Here is a tiny trained network, its code and every weight. The questions are about switching its units off for an input and a class, where a switched-off unit gives its printed mean instead of its output.

import numpy as np


def w(rows, s, z=0):
    codes = np.array(rows[::2]) - 128.0
    scale = np.full(codes.shape[1], s)
    scale[-1] = z or s
    return codes * scale


def norm(h):
    return h / np.sqrt((h * h).mean(-1, keepdims=True) + 1e-5)


def f(y):
    return y / 2 * (1 + np.tanh(0.7978845608 * (y + 0.044715 * y**3)))


def log_softmax(a):
    a = a - a.max(-1, keepdims=True)
    return a - np.log(np.exp(a).sum(-1, keepdims=True))


def net(x, mask):
    res = np.array(x, float).reshape(1, 6) / 4 @ E
    u = 0
    for l in range(2):
        y = f(norm(res) @ A[l][:, :-1].T + A[l][:, -1])
        res = res + np.where(mask[u : u + 16], y, B[l][:, -1]) @ B[l][:, :-1]
        u += 16
    return log_softmax(norm(res)[-1] @ U[:, :-1].T + U[:, -1])


A, B = {}, {}
E = w([
[103,185,54,36],'x0',
[128,109,141,109],'x1',
[73,37,55,147],'x2',
[6,176,198,165],'x3',
[128,127,130,128],'x4',
[127,121,133,122],'x5',
],0.0027)
A[0] = w([
[22,157,193,144,17],'0.n1',
[141,87,183,144,59],'0.n2',
[206,202,191,106,81],'0.n3',
[62,44,85,144,167],'0.n4',
[170,72,224,222,48],'0.n5',
[45,180,176,141,9],'0.n6',
[153,175,206,125,90],'0.n7',
[50,153,202,119,16],'0.n8',
[79,199,100,37,124],'0.n9',
[127,172,112,171,214],'0.n10',
[150,77,174,182,94],'0.n11',
[164,102,189,237,52],'0.n12',
[75,138,178,133,102],'0.n13',
[142,234,240,68,119],'0.n14',
[205,182,208,109,107],'0.n15',
[255,85,96,100,66],'0.n16',
],0.0068,0.0015)
B[0] = w([
[210,146,143,181,218],'0.n1',
[167,131,140,49,138],'0.n2',
[88,52,70,175,181],'0.n3',
[104,76,121,215,245],'0.n4',
[99,163,85,21,230],'0.n5',
[202,174,183,149,188],'0.n6',
[126,81,112,140,152],'0.n7',
[222,166,178,147,180],'0.n8',
[103,151,128,18,230],'0.n9',
[145,98,137,86,154],'0.n10',
[77,169,88,94,175],'0.n11',
[98,165,92,1,201],'0.n12',
[165,108,139,139,160],'0.n13',
[68,70,87,161,234],'0.n14',
[124,44,43,171,180],'0.n15',
[201,191,202,165,255],'0.n16',
],0.005,0.0029)
A[1] = w([
[205,87,64,126,106],'1.n1',
[165,75,96,136,148],'1.n2',
[233,125,51,91,218],'1.n3',
[73,80,88,240,119],'1.n4',
[45,188,183,179,65],'1.n5',
[254,158,163,193,75],'1.n6',
[44,91,77,167,52],'1.n7',
[88,220,223,155,10],'1.n8',
[246,139,82,76,194],'1.n9',
[47,182,113,72,70],'1.n10',
[80,87,72,193,122],'1.n11',
[86,190,171,175,93],'1.n12',
[53,175,78,21,60],'1.n13',
[102,92,139,7,229],'1.n14',
[108,175,176,166,29],'1.n15',
[115,150,100,162,116],'1.n16',
],0.0054,0.0013)
B[1] = w([
[188,181,194,112,187],'1.n1',
[158,143,168,160,168],'1.n2',
[100,180,165,158,250],'1.n3',
[132,75,85,144,213],'1.n4',
[229,134,108,98,135],'1.n5',
[252,212,173,78,233],'1.n6',
[171,88,145,189,171],'1.n7',
[178,131,178,145,153],'1.n8',
[138,98,193,163,246],'1.n9',
[109,182,132,72,173],'1.n10',
[104,31,119,187,185],'1.n11',
[240,84,112,101,133],'1.n12',
[62,174,139,16,241],'1.n13',
[36,163,131,133,233],'1.n14',
[177,131,108,112,120],'1.n15',
[159,95,126,124,129],'1.n16',
],0.0037,0.0026)
U = w([
[255,190,166,124,107],'0',
[88,171,102,37,253],'1',
[133,53,68,165,2],'2',
],0.0098,0.00094)

Each question gives the input, the list of numbers given to net, and the class t.
The units are the neurons (one row each of A and B). Each row of codes is followed by its name. A weight is (code - 128) times the scale printed after its matrix; where a second scale follows, it is the last column's (A, B and U).
mask holds one flag per neuron, layer by layer. A switched-off neuron (its flag False) gives its mean, the last column of its row in B, instead of its output. The means were averaged over made-up inputs and are rounded, as every weight is.
A unit's drop is (log p(t) with every unit on - log p(t) with that unit switched off) / (log p(t) with every unit on - log p(t) with every unit switched off).
The circuit of an input: a set's keep is (log p(t) with only the set's units on - log p(t) with every unit switched off) / (log p(t) with every unit on - log p(t) with every unit switched off). Starting from the 12 units with the biggest drops (on a tie, the unit counted first), units are removed one at a time, each time the one whose removal leaves the highest keep (on an exact tie, the one counted first), for as long as the keep stays at least 0.8.
circuit, biggest first: the units of the circuit, biggest drop first
top k neurons: the k neurons with the biggest drops, biggest first
k most important neurons of layer l: the k neurons of layer l with the biggest drops, biggest first
drop of u: that unit's drop, to one decimal
input [-7,2,-6,1,-8,-1], class 1: circuit, biggest first : 0.n5, 0.n12
input [-7,-2,-3,6,7,8], class 1: circuit, biggest first : 0.n5
input [5,-4,-7,6,5,7], class 2: 2 most important neurons of layer 0 : 0.n14, 0.n3
input [-7,7,-5,-2,-1,-6], class 1: circuit, biggest first : 0.n5, 0.n12
input [-7,8,-7,-1,-7,-5], class 1: circuit, biggest first : 0.n5, 0.n12
input [7,-3,-8,8,5,8], class 0: top 4 neurons : 0.n5, 0.n6, 0.n12, 0.n1
input [-7,-5,7,-7,-5,8], class 0: top 2 neurons : 0.n16, 0.n14
input [2,-4,-1,-1,8,1], class 1: top 2 neurons : 0.n9, 0.n4
input [-7,-1,0,5,5,-8], class 1: 3 most important neurons of layer 0 : 0.n12, 0.n5, 0.n16
input [6,2,-6,6,-1,5], class 0: 2 most important neurons of layer 0 : 0.n6, 0.n8
input [-3,0,6,6,0,-3], class 0: top 2 neurons : 0.n14, 0.n1
input [-2,-2,-2,0,-5,-5], class 1: top 3 neurons : 0.n12, 0.n5, 0.n4
input [8,3,7,8,-8,-5], class 0: top 3 neurons : 0.n14, 0.n6, 0.n1
input [3,1,4,-4,0,2], class 0: 4 most important neurons of layer 0 : 0.n16, 0.n14, 0.n3, 0.n15
input [5,6,-6,2,3,-1], class 2: most important neuron of layer 0 : 0.n14
input [-8,8,-3,-5,0,-6], class 1: top 2 neurons : 0.n5, 0.n12
input [4,-4,-5,2,6,-4], class 2: drop of 0.n12 : 0.1
input [0,7,-4,3,-6,-6], class 2: drop of 0.n14 : 0.8
input [5,-7,8,8,-4,2], class 0: drop of 0.n4 : -0.3
input [-6,-8,-4,-3,2,-1], class 1: most important neuron of layer 0 : 0.n12
